Below is a small trained network, with its code and all its weights. Each question gives an input and a class and asks what happens when units are switched off, that is, made to give their printed mean instead of their output.

import numpy as np


def w(rows, s, z=0):
    codes = np.array(rows[::2]) - 128.0
    scale = np.full(codes.shape[1], s)
    scale[-1] = z or s
    return codes * scale


def norm(h):
    return h / np.sqrt((h * h).mean(-1, keepdims=True) + 1e-5)


def f(y):
    return np.maximum(y, 0)


def log_softmax(a):
    a = a - a.max(-1, keepdims=True)
    return a - np.log(np.exp(a).sum(-1, keepdims=True))


def net(x, mask):
    res = np.array(x, float).reshape(1, 5) / 4 @ E
    u = 0
    for l in range(3):
        y = f(norm(res) @ A[l][:, :-1].T + A[l][:, -1])
        res = res + np.where(mask[u : u + 9], y, B[l][:, -1]) @ B[l][:, :-1]
        u += 9
    return log_softmax(norm(res)[-1] @ U[:, :-1].T + U[:, -1])


A, B = {}, {}
E = w([
[63,108,68,101,175],'x0',
[141,154,91,74,120],'x1',
[128,127,128,128,130],'x2',
[94,191,95,149,41],'x3',
[93,234,180,129,253],'x4',
],0.0038)
A[0] = w([
[61,146,127,144,80,17],'L0N0',
[135,121,120,133,87,105],'L0N1',
[87,64,115,123,65,142],'L0N2',
[136,70,135,108,110,51],'L0N3',
[107,62,80,110,193,137],'L0N4',
[199,136,125,127,197,254],'L0N5',
[74,189,139,139,127,128],'L0N6',
[147,106,78,177,77,27],'L0N7',
[254,140,191,122,113,192],'L0N8',
],0.0089,0.0014)
B[0] = w([
[128,109,144,95,70,185],'L0N0',
[165,146,166,171,118,176],'L0N1',
[135,172,134,131,170,239],'L0N2',
[221,126,151,89,127,188],'L0N3',
[37,94,134,118,112,229],'L0N4',
[174,36,154,101,139,245],'L0N5',
[182,138,141,142,110,229],'L0N6',
[134,155,97,118,153,207],'L0N7',
[2,79,53,170,176,253],'L0N8',
],0.008,0.0042)
A[1] = w([
[130,187,223,103,50,146],'L1N0',
[100,148,145,142,185,203],'L1N1',
[1,133,100,123,118,128],'L1N2',
[241,102,114,97,130,190],'L1N3',
[179,156,158,174,190,186],'L1N4',
[80,122,119,69,97,63],'L1N5',
[115,206,51,145,89,121],'L1N6',
[116,178,111,10,144,162],'L1N7',
[140,26,79,137,61,249],'L1N8',
],0.0069,0.0013)
B[1] = w([
[88,110,115,92,141,204],'L1N0',
[168,188,100,168,121,210],'L1N1',
[98,200,64,224,151,227],'L1N2',
[143,185,184,189,147,196],'L1N3',
[148,158,117,40,151,200],'L1N4',
[115,200,155,254,211,163],'L1N5',
[129,77,153,124,112,216],'L1N6',
[123,85,164,154,127,189],'L1N7',
[157,127,148,90,209,253],'L1N8',
],0.006,0.0039)
A[2] = w([
[56,80,91,119,150,181],'L2N0',
[143,34,118,141,31,56],'L2N1',
[53,188,160,150,1,97],'L2N2',
[72,182,128,152,177,15],'L2N3',
[201,108,193,147,207,249],'L2N4',
[196,118,107,161,77,96],'L2N5',
[132,206,105,121,229,225],'L2N6',
[252,128,178,145,124,81],'L2N7',
[88,89,129,55,220,87],'L2N8',
],0.0066,0.0017)
B[2] = w([
[101,164,141,172,92,192],'L2N0',
[158,148,131,137,185,141],'L2N1',
[81,1,177,106,83,179],'L2N2',
[129,184,76,151,167,170],'L2N3',
[141,157,113,72,86,254],'L2N4',
[115,154,113,121,105,144],'L2N5',
[213,153,127,115,94,246],'L2N6',
[145,137,130,116,184,176],'L2N7',
[116,96,141,142,75,220],'L2N8',
],0.0086,0.0065)
U = w([
[254,200,137,29,95,103],'0',
[36,38,184,95,41,252],'1',
[55,194,59,235,129,37],'2',
],0.0075,0.0021)

Each question gives the input, the list of numbers given to net, and the class t.
The units are the neurons (one row each of A and B). Each row of codes is followed by its name. A weight is (code - 128) times the scale printed after its matrix; where a second scale follows, it is the last column's (A, B and U).
mask holds one flag per neuron, layer by layer. A switched-off neuron (its flag False) gives its mean, the last column of its row in B, instead of its output. The means were averaged over made-up inputs and are rounded, as every weight is.
A unit's drop is (log p(t) with every unit on - log p(t) with that unit switched off) / (log p(t) with every unit on - log p(t) with every unit switched off).
The circuit of an input: a set's keep is (log p(t) with only the set's units on - log p(t) with every unit switched off) / (log p(t) with every unit on - log p(t) with every unit switched off). Starting from the 12 units with the biggest drops (on a tie, the unit counted first), units are removed one at a time, each time the one whose removal leaves the highest keep (on an exact tie, the one counted first), for as long as the keep stays at least 0.8.
circuit, biggest first: the units of the circuit, biggest drop first
top k neurons: the k neurons with the biggest drops, biggest first
top k neurons in layer l: the k neurons of layer l with the biggest drops, biggest first
drop of u: that unit's drop, to one decimal
input [4,4,7,-5,0], class 1: circuit, biggest first : L0N4
input [5,7,-3,5,0], class 1: top 2 neurons : L0N5, L0N8
input [8,8,-1,7,-5], class 2: circuit, biggest first : L1N5, L1N2
input [8,7,3,-3,-1], class 2: top 2 neurons : L0N4, L1N2
input [-7,-7,-1,-4,-8], class 0: top 3 neurons in layer 0 : L0N3, L0N4, L0N2
input [8,-2,-6,-4,-8], class 0: top 3 neurons in layer 0 : L0N8, L0N3, L0N2
input [-2,3,5,-7,-2], class 1: top 3 neurons : L0N5, L0N8, L0N3
input [4,4,8,-7,3], class 1: top 3 neurons : L0N5, L0N4, L0N8
input [4,3,2,2,-5], class 0: top 2 neurons : L0N8, L0N3
input [3,7,-3,-7,2], class 1: top 2 neurons : L0N5, L0N4
input [6,0,4,4,-7], class 0: top 2 neurons : L0N8, L0N3
input [5,-5,5,-4,1], class 2: top 3 neurons : L0N4, L1N2, L2N2
input [-8,3,1,-8,0], class 1: top 2 neurons : L0N8, L0N5
input [-7,3,1,-6,-4], class 2: top 2 neurons : L0N8, L2N2
input [3,-6,-3,3,5], class 0: top 2 neurons : L0N8, L0N6
input [-2,-7,-4,7,7], class 0: circuit, biggest first : L0N8
input [-8,-2,3,5,6], class 2: top 2 neurons in layer 2 : L2N4, L2N3
input [7,2,8,8,6], class 1: top 3 neurons in layer 0 : L0N8, L0N6, L0N0
input [3,6,-2,7,4], class 1: top 2 neurons : L0N8, L0N6
input [4,7,-8,7,1], class 1: top neuron in layer 2 : L2N2
input [-4,-4,8,-1,-2], class 2: drop of L2N1 : 0.0
input [7,-5,3,-3,0], class 2: drop of L1N2 : 0.3
input [-2,-2,3,6,-8], class 0: drop of L1N8 : 0.1
input [-5,6,1,6,5], class 1: drop of L0N6 : 0.2
